zer: [ 55  -1  40   2 -41   2]
bipo: [ 55  -1  40   2 -60   1]
dalus: [ 55  -1  40   2 -41  -1]
Sos: [ 55  -1  40   2 -60  -1]
dod: [-18   1  74   0  35  -1]
Vor: [-24  -2 -81   0  -8   2]
[-25  -1 -81   1  -8   2] => Vor
rest: [-24  -2 -81] => [ 0 -8  2]
[ 55  -1  41   2 -60   1] => bipo
[-16   1  76   0  35  -1] => dod

moz: [ 25 -13 -47 -15  -6  -3 -43  16  11 -27  31  12  35 -14  39]
zan: [ 25 -13 -48  -1 -31 -56  46  37 -49  42  12 -47  10 -30 -56]
mib: [ 25 -13 -47 -15  -6  -3 -43  16  11 -27  31  12  35 -28  39]
rest: [ 12 -47  10 -30] => [-56]
[ 26 -14 -46 -15  -6  -3 -43  16  12 -26  31  13  35 -29  40] => mib

viras: [-24   9  61 -19  32 -48  13  20  30  12  -5 -45]
vekom: [-34  28 -28  55 -14  39  12  23  14  18 -37  -9]
zagoz: [ -1  33  31  -4  41 -17  35 -21  36  34   8 -10]
sopu: [ -1   8 -62  45 -33  58  26  -4  32   0 -18  28]
nosu: [ 6 44 -3 19 31 57 -4 -2 31 41  6 13]
nefo: [-41 -19  31  -3 -33  -1 -27  60 -10 -23 -37 -34]
Mivi: [-11  22  38  -7  34 -26  25  -4  32  24   1 -22]
Mebe: [ 15  33   9   0  35   1  35 -39  27  34  16  12]
rest: [31 -4] => [ 41 -17  35 -21  36  34   8 -10]
rest: [58 26 -4] => [ 32   0 -18  28]
[-41 -20  31  -3 -33  -1 -27  60 -10 -23 -37 -34] => nefo
rest: [25 -4 32] => [ 24   1 -22]

lediv: [ 32 -45 -45  51 -65  59 -32 -29   4 -40  54  72  74  39  63 -10  -3  23
 -27  71  -3  38  -4  12  38  41 -30   3   7 -13  17  75  -3 -59   4  48
  28  35  -4   3  40  52  23 -35  65 -15  67  28 -38]
kabu: [-44 -59  24 -50 -48 -39  65 -11 -24 -41  27 -72 -72 -23  31 -66   4 -74
  54 -25  42  39  28 -37  39 -43  42  45 -51  -4 -68  -4  70  57  52 -14
 -69  45 -48  15  15  55 -38 -47 -41 -29 -33  -6 -28]
mupa: [ 19  11 -51  18  58 -46  47  -5 -29  47 -21  72 -14 -27 -50  17  34  14
 -21 -38 -22  60 -54  48  69 -59  39 -23  17  66 -48 -74 -52 -34  56   5
  59  13  43  40 -36  57 -29 -15  72 -16 -51  69 -67]
susu: [-30 -60  -4 -61  17 -59  23  14 -19  66  16 -11 -15  72 -39  12 -36 -21
 -69 -64 -43  40   7 -21  55   0 -15  32 -53  65  -4  29  28 -22  29  64
  60 -39 -20 -20  25  34  54  48  57  -6 -74  71   8]
ger: [ 51 -14 -24 -17  16  14 -58  37 -25 -66  32  69  61 -46 -73  27  47  70
 -11  71  10 -19 -28  11  52  72  29   6 -34 -18 -10  51  18 -23 -41  71
 -36 -32 -64 -62  23  -1 -43  61 -57   5  27  30 -72]
gopu: [ 19  11 -51  18  58 -46  47  -5 -29  47 -21  72 -14 -27 -50  17  34  14
 -21 -38 -22  60 -54  48  69 -59  39 -23 -10 -67  53  29  70 -53 -60 -57
 -34  53  17 -73  49 -18  11  15  52 -54  12 -73   1]
Nifid: [-21 -70  35 -72  73 -72  -4 -17  38 -15   0 -30  -1  -5 -69 -52  73 -37
  37  -6 -34 -25  23  42  24   4  11  38  62 -52 -57 -39  33 -55 -33  43
 -35  18 -54 -58 -66 -33 -74  47  48  57 -36  36  29]
daf: [ 48  47  20  22 -54  -2  70 -34 -54 -19 -57  42  43 -53  50 -37 -23  66
 -13  52  52 -48 -58   5  59 -19  26 -38  10 -23  39  21 -52   1 -49  40
  71 -49  47  51   3  -7   2  -3  31  -9 -41 -49  19]
Sobod: [-46  30  72  22   4  64  70 -61  -4  44  49  20  39 -74 -27  35  -6 -23
 -38  67 -36  37 -63  11  63 -13 -69  46 -14  44 -60 -66  11 -29 -71 -69
  25  34  50  63 -69  58  47  74 -42  23 -72  42 -40]
remum: [ -6  26  23  32  18  69 -71  58 -49  31 -60 -50   7  57 -25 -59  36  28
  29 -75  -6  10 -24  51 -51 -69 -72  32  25 -58  70  34 -48  42  15  17
 -63  -7 -43   0 -25  73 -34 -32  59 -45   9 -40  38]
morid: [ 51 -14 -24 -17  16  14 -58  37 -25 -66  32  69  61 -46 -73  27  47  70
 -11  71  10 -19 -28  11  52  72  29  -7 -34 -18 -10  51  18 -23 -41  71
 -36 -32 -64 -62  23  -1 -43  61 -57   5  27  30 -72]
daros: [ 53   7 -47  36  18  28 -67 -71 -37 -63  10 -45 -15 -16 -16 -47  -1 -41
  63 -63  -1  52 -35  -3 -43 -73  21  30  74  37  15   5 -73  38 -43  -6
 -12 -74 -63  58 -60  73 -33  15  51  53 -28  63 -58]
rest: [15 52] => [-54  12 -73   1]
[-44 -60  25 -51 -49 -39  66 -10 -25 -40  27 -72 -71 -22  31 -66   4 -74
  53 -25  42  38  28 -38  40 -43  43  45 -52  -3 -69  -5  69  57  52 -14
 -68  45 -48  17  16  55 -37 -50 -41 -27 -35  -4 -27] => kabu

Tiron: [-16 -19  28 -16]
vagok: [  5 -22  14   5]
zif: [-25 -19  29 -16]
nali: [-29  15  48 -29]
rebep: [ 16 -24  25  16]
Kuf: [-23 -18  28 -23]
zad: [ -3 -12 -14  -3]
bebi: [-13 -29  24 -13]
Fegib: [ 10   2 -17  10]
belov: [-38  15  68 -38]
rest: [  5 -22] => [14  5]
rest: [-18  28] => [-23]
rest: [-25 -19] => [ 29 -16]
rest: [-29  24] => [-13]

